Below is a small trained network, with its code and all its weights. Each question gives an input and a class and asks what happens when units are switched off, that is, made to give their printed mean instead of their output.

import numpy as np


def w(rows, s, z=0):
    codes = np.array(rows[::2]) - 128.0
    scale = np.full(codes.shape[1], s)
    scale[-1] = z or s
    return codes * scale


def f(y):
    return y / 2 * (1 + np.tanh(0.7978845608 * (y + 0.044715 * y**3)))


def log_softmax(a):
    a = a - a.max(-1, keepdims=True)
    return a - np.log(np.exp(a).sum(-1, keepdims=True))


def net(x, mask):
    res = np.array(x, float).reshape(1, 5) / 4 @ E
    y = f(res @ A[0][:, :-1].T + A[0][:, -1])
    res = res + np.where(mask, y, B[0][:, -1]) @ B[0][:, :-1]
    return log_softmax(res[-1] @ U[:, :-1].T + U[:, -1])


A, B = {}, {}
E = w([
[105,108,70,147,91,45,187,190,170],'x0',
[102,134,166,209,35,77,65,83,125],'x1',
[27,118,67,104,184,88,53,134,67],'x2',
[198,106,155,54,83,89,86,185,62],'x3',
[85,125,110,163,65,195,186,154,2],'x4',
],0.009)
A[0] = w([
[54,131,107,222,150,159,144,68,168,75],'neuron 1',
[205,145,63,98,215,185,209,168,124,49],'neuron 2',
[94,85,32,164,86,7,220,219,191,73],'neuron 3',
[36,127,60,107,179,86,51,111,67,69],'neuron 4',
[122,74,75,148,95,53,191,186,143,14],'neuron 5',
[194,104,157,46,110,93,89,230,73,19],'neuron 6',
[155,131,138,111,196,68,68,119,191,21],'neuron 7',
[141,120,105,71,183,138,194,134,110,51],'neuron 8',
[127,144,76,58,212,180,144,192,135,52],'neuron 9',
[137,180,186,120,177,210,67,67,93,80],'neuron 10',
[136,103,123,41,205,156,184,169,109,156],'neuron 11',
[73,140,67,147,169,123,54,152,75,77],'neuron 12',
[79,140,106,200,114,188,191,135,14,42],'neuron 13',
[188,79,160,51,37,68,49,178,68,125],'neuron 14',
[104,117,139,156,75,201,146,127,18,58],'neuron 15',
[149,111,108,131,177,82,107,80,184,28],'neuron 16',
[161,97,163,96,179,42,26,100,237,71],'neuron 17',
[39,197,73,192,175,197,186,91,216,2],'neuron 18',
[80,101,79,90,120,116,108,105,116,22],'neuron 19',
[34,106,76,86,187,86,38,165,86,54],'neuron 20',
[201,81,131,114,107,96,82,177,80,19],'neuron 21',
[159,143,178,107,166,228,55,44,77,18],'neuron 22',
[247,166,194,164,47,191,222,146,186,3],'neuron 23',
[81,176,189,153,41,85,92,93,124,3],'neuron 24',
[112,154,185,255,8,27,17,50,95,72],'neuron 25',
[70,72,88,131,34,176,186,202,44,64],'neuron 26',
],0.0087,0.0073)
B[0] = w([
[62,159,107,152,170,140,150,67,104,185],'neuron 1',
[69,80,88,160,83,94,105,161,127,200],'neuron 2',
[159,149,222,96,190,162,30,159,30,240],'neuron 3',
[194,96,189,177,91,165,173,110,174,205],'neuron 4',
[123,126,212,112,135,52,62,130,87,170],'neuron 5',
[60,154,108,157,159,108,153,13,113,200],'neuron 6',
[163,177,105,74,122,53,149,149,179,178],'neuron 7',
[80,81,104,128,82,47,107,160,120,159],'neuron 8',
[73,86,96,150,86,79,116,183,134,183],'neuron 9',
[137,136,193,107,166,106,80,168,59,185],'neuron 10',
[80,79,77,149,124,171,116,162,128,217],'neuron 11',
[196,92,172,154,103,149,152,104,162,179],'neuron 12',
[168,188,102,53,137,60,150,159,202,213],'neuron 13',
[70,164,103,163,189,164,176,44,97,243],'neuron 14',
[157,178,93,73,142,67,156,172,180,208],'neuron 15',
[134,151,109,104,129,79,161,133,131,154],'neuron 16',
[158,193,73,56,135,117,173,187,184,231],'neuron 17',
[75,159,117,139,159,79,175,18,71,190],'neuron 18',
[137,99,162,132,82,6,119,95,159,133],'neuron 19',
[203,85,193,185,67,153,169,104,174,207],'neuron 20',
[75,155,149,150,132,17,157,62,123,161],'neuron 21',
[124,134,217,105,161,51,46,153,54,183],'neuron 22',
[205,66,209,197,71,142,192,110,202,241],'neuron 23',
[82,76,111,141,81,47,130,161,130,158],'neuron 24',
[54,49,50,136,112,157,104,205,128,247],'neuron 25',
[156,182,101,74,145,113,143,152,180,225],'neuron 26',
],0.011)
U = w([
[149,165,101,83,132,119,148,150,157,120],'0',
[167,93,158,165,109,134,154,117,149,123],'1',
[92,82,90,139,117,126,119,161,122,112],'2',
[98,149,115,141,146,123,150,69,110,131],'3',
[143,136,172,109,143,124,83,148,86,130],'4',
[156,151,82,130,157,254,124,144,118,254],'5',
[144,142,113,121,106,154,112,119,120,104],'6',
[152,134,97,117,100,147,109,105,110,101],'7',
],0.023,0.02)

Each question gives the input, the list of numbers given to net, and the class t.
The units are the neurons (one row each of A and B). Each row of codes is followed by its name. A weight is (code - 128) times the scale printed after its matrix; where a second scale follows, it is the last column's (A, B and U).
mask holds one flag per neuron, in row order. A switched-off neuron (its flag False) gives its mean, the last column of its row in B, instead of its output. The means were averaged over made-up inputs and are rounded, as every weight is.
A unit's drop is (log p(t) with every unit on - log p(t) with that unit switched off) / (log p(t) with every unit on - log p(t) with every unit switched off).
The circuit of an input: a set's keep is (log p(t) with only the set's units on - log p(t) with every unit switched off) / (log p(t) with every unit on - log p(t) with every unit switched off). Starting from the 12 units with the biggest drops (on a tie, the unit counted first), units are removed one at a time, each time the one whose removal leaves the highest keep (on an exact tie, the one counted first), for as long as the keep stays at least 0.8.
circuit, biggest first: the units of the circuit, biggest drop first
unit that matters most: the unit with the biggest drop
top k neurons: the k neurons with the biggest drops, biggest first
drop of u: that unit's drop, to one decimal
input [-6,7,1,3,-8], class 0: circuit, biggest first	neuron 17
input [8,-7,4,-2,-5], class 4: top 2 neurons	neuron 3; neuron 25
input [-3,-1,8,-7,-6], class 1: top 2 neurons	neuron 20; neuron 4
input [-8,1,3,-7,7], class 4: top 4 neurons	neuron 22; neuron 10; neuron 17; neuron 14
input [-6,-5,-4,6,0], class 3: top 4 neurons	neuron 6; neuron 3; neuron 14; neuron 25
input [0,6,1,-6,1], class 2: top 3 neurons	neuron 25; neuron 14; neuron 6
input [-5,6,-5,-6,-6], class 0: top 2 neurons	neuron 17; neuron 14
input [4,5,-5,-7,-1], class 3: top 2 neurons	neuron 18; neuron 1
input [6,-7,-8,-2,0], class 1: top 2 neurons	neuron 23; neuron 25
input [-8,-5,7,8,-8], class 0: top 3 neurons	neuron 17; neuron 7; neuron 3
input [7,2,-4,-8,7], class 3: top 3 neurons	neuron 18; neuron 1; neuron 17
input [6,6,5,2,7], class 0: top 2 neurons	neuron 26; neuron 13
input [-7,8,-7,-1,-1], class 2: drop of neuron 1	0.0
input [3,-1,2,7,8], class 0: unit that matters most	neuron 26
input [-4,7,0,0,-1], class 2: drop of neuron 25	0.2
input [-2,4,4,-2,-4], class 0: drop of neuron 23	3.3
